Here is a tiny trained network, its code and every weight. The questions are about switching its units off for an input and a target symbol, where a switched-off unit gives its printed mean instead of its output.

import numpy as np


def w(rows, s, z=0):
    codes = np.array(rows[::2]) - 128.0
    scale = np.full(codes.shape[1], s)
    scale[-1] = z or s
    return codes * scale


def f(y):
    return np.maximum(y, 0)


def softmax(a):
    e = np.exp(a - a.max(-1, keepdims=True))
    return e / e.sum(-1, keepdims=True)


def log_softmax(a):
    a = a - a.max(-1, keepdims=True)
    return a - np.log(np.exp(a).sum(-1, keepdims=True))


def net(x, mask):
    ids = ['αδεθλπψω'.index(c) for c in x.split()]
    T = len(ids)
    res = E[ids] + P[:T]
    r = res
    for j in range(3):
        rows = slice(2 * j, 2 * j + 2)
        q, k, v = (r @ M[0][rows].T for M in (Q, K, V))
        z = softmax(np.where(np.tri(T) > 0, q @ k.T / 2**0.5, -1e9)) @ v
        o = O[0][rows]
        res = res + np.where(mask[j], z, o[:, -1]) @ o[:, :-1]
    y = f(res @ A[0][:, :-1].T + A[0][:, -1])
    res = res + np.where(mask[3:15], y, B[0][:, -1]) @ B[0][:, :-1]
    return log_softmax(res[-1] @ U[:, :-1].T + U[:, -1])


Q, K, V, O, A, B = {}, {}, {}, {}, {}, {}
E = w([
[11,57,121],'α',
[215,131,131],'δ',
[57,65,138],'ε',
[73,205,192],'θ',
[78,64,134],'λ',
[160,75,131],'π',
[86,176,174],'ψ',
[119,154,149],'ω',
],0.012)
P = w([
[88,255,15],'0',
[97,153,215],'1',
[106,211,44],'2',
[111,121,205],'3',
[121,171,54],'4',
[121,94,198],'5',
[135,139,57],'6',
[133,78,189],'7',
[149,118,58],'8',
[150,47,176],'9',
[151,114,62],'10',
[151,33,168],'11',
[165,95,59],'12',
[127,62,188],'13',
],0.008)
Q[0] = w([
[178,91,254],'h0',
[64,95,35],'h0',
[116,3,12],'h1',
[69,202,47],'h1',
[103,61,221],'h2',
[72,115,147],'h2',
],0.015)
K[0] = w([
[232,123,164],'h0',
[9,58,57],'h0',
[240,211,147],'h1',
[86,226,89],'h1',
[49,59,69],'h2',
[101,118,148],'h2',
],0.016)
V[0] = w([
[250,120,84],'h0',
[153,176,154],'h0',
[194,99,121],'h1',
[124,121,92],'h1',
[204,177,142],'h2',
[193,230,104],'h2',
],0.014)
O[0] = w([
[238,49,101,2],'h0',
[163,171,171,165],'h0',
[43,172,147,27],'h1',
[142,170,144,116],'h1',
[55,6,94,39],'h2',
[129,57,90,82],'h2',
],0.011,0.0053)
A[0] = w([
[134,123,120,78],'n0',
[129,191,39,239],'n1',
[152,174,23,153],'n2',
[149,73,109,94],'n3',
[146,141,156,161],'n4',
[84,117,117,162],'n5',
[115,177,9,78],'n6',
[164,74,176,61],'n7',
[159,152,115,2],'n8',
[75,82,184,25],'n9',
[138,154,142,33],'n10',
[148,113,194,113],'n11',
],0.015,0.0053)
B[0] = w([
[99,124,122,129],'n0',
[251,59,90,254],'n1',
[32,150,78,165],'n2',
[205,197,148,156],'n3',
[123,157,183,227],'n4',
[190,164,103,189],'n5',
[4,108,170,182],'n6',
[51,48,157,172],'n7',
[173,60,82,151],'n8',
[91,124,18,147],'n9',
[123,60,98,185],'n10',
[59,149,120,215],'n11',
],0.021,0.0081)
U = w([
[95,44,44,222],'α',
[161,110,78,212],'δ',
[254,135,150,229],'ε',
[73,175,90,4],'θ',
[96,10,196,77],'λ',
[100,163,168,102],'π',
[91,151,102,10],'ψ',
[115,179,189,110],'ω',
],0.0063,0.0032)

Each question gives the input, a string of symbols that net reads in full, and the target symbol t.
The units are the heads (2 rows each of Q, K, V and O) and the neurons (one row each of A and B). Each row of codes is followed by its name. A weight is (code - 128) times the scale printed after its matrix; where a second scale follows, it is the last column's (O, A, B and U).
mask holds one flag per unit, heads first, then neurons. A switched-off unit (its flag False) gives its mean, the last column of its rows in O or B, instead of its output. The means were averaged over made-up inputs and are rounded, as every weight is.
A unit's drop is (log p(t) with every unit on - log p(t) with that unit switched off) / (log p(t) with every unit on - log p(t) with every unit switched off).
The circuit of an input: a set's keep is (log p(t) with only the set's units on - log p(t) with every unit switched off) / (log p(t) with every unit on - log p(t) with every unit switched off). Starting from the 12 units with the biggest drops (on a tie, the unit counted first), units are removed one at a time, each time the one whose removal leaves the highest keep (on an exact tie, the one counted first), for as long as the keep stays at least 0.8.
circuit, biggest first: the units of the circuit, biggest drop first
most important unit: the unit with the biggest drop
k most important neurons: the k neurons with the biggest drops, biggest first
heads that matter: for each layer, one digit per head in row order, 1 if its drop is at least 0.15 and else 0, layers parted by /
input ψ ψ ψ ψ ψ ε θ θ ω ψ π θ, target ω: circuit, biggest first => (n1; h2)
input ε ε θ ε θ θ θ θ π θ, target ω: 2 most important neurons => (n4; n1)
input θ δ δ ψ α ψ ψ ε ω, target α: most important unit => h0
input θ ψ θ ε ψ π, target ω: circuit, biggest first => (n1; h2)
input α θ δ ω π, target α: 2 most important neurons => (n9; n6)
input ψ ε α θ θ ω, target ε: 2 most important neurons => (n6; n1)
input θ ψ ε ψ ψ θ ψ θ θ ψ, target ω: circuit, biggest first => (n1; h2; n4)
input ψ θ θ ψ θ ω θ θ δ θ ψ θ θ, target ε: heads that matter => 100
input π ω θ θ θ θ ψ θ, target θ: circuit, biggest first => (n1; n9; h2; h0)
input θ θ δ ε θ θ θ ε θ θ π ψ ε, target ε: heads that matter => 001
input δ θ δ ω, target λ: 3 most important neurons => (n7; n1; n5)
input θ ψ π ω ω δ ψ ε, target ω: 2 most important neurons => (n1; n4)
input θ θ λ θ ψ θ δ ε ε ψ θ δ π θ, target λ: heads that matter => 100
input δ θ ψ, target α: heads that matter => 001
input π δ θ ψ, target λ: circuit, biggest first => (h0; n7; h2)
input δ ε θ, target α: heads that matter => 001
input ψ θ θ ε ψ θ ψ ψ, target ω: most important unit => h2
input ψ δ α ψ, target ε: 2 most important neurons => (n8; n6)
input θ ε ψ θ ψ α θ ψ ε π, target ω: circuit, biggest first => (h2; n11)
input θ ε θ π ω π δ θ ψ θ θ α, target ε: circuit, biggest first => (h2; n6)
input π α θ, target α: 2 most important neurons => (n6; n1)
input λ ψ ψ δ θ ψ, target λ: circuit, biggest first => (h0; n7)
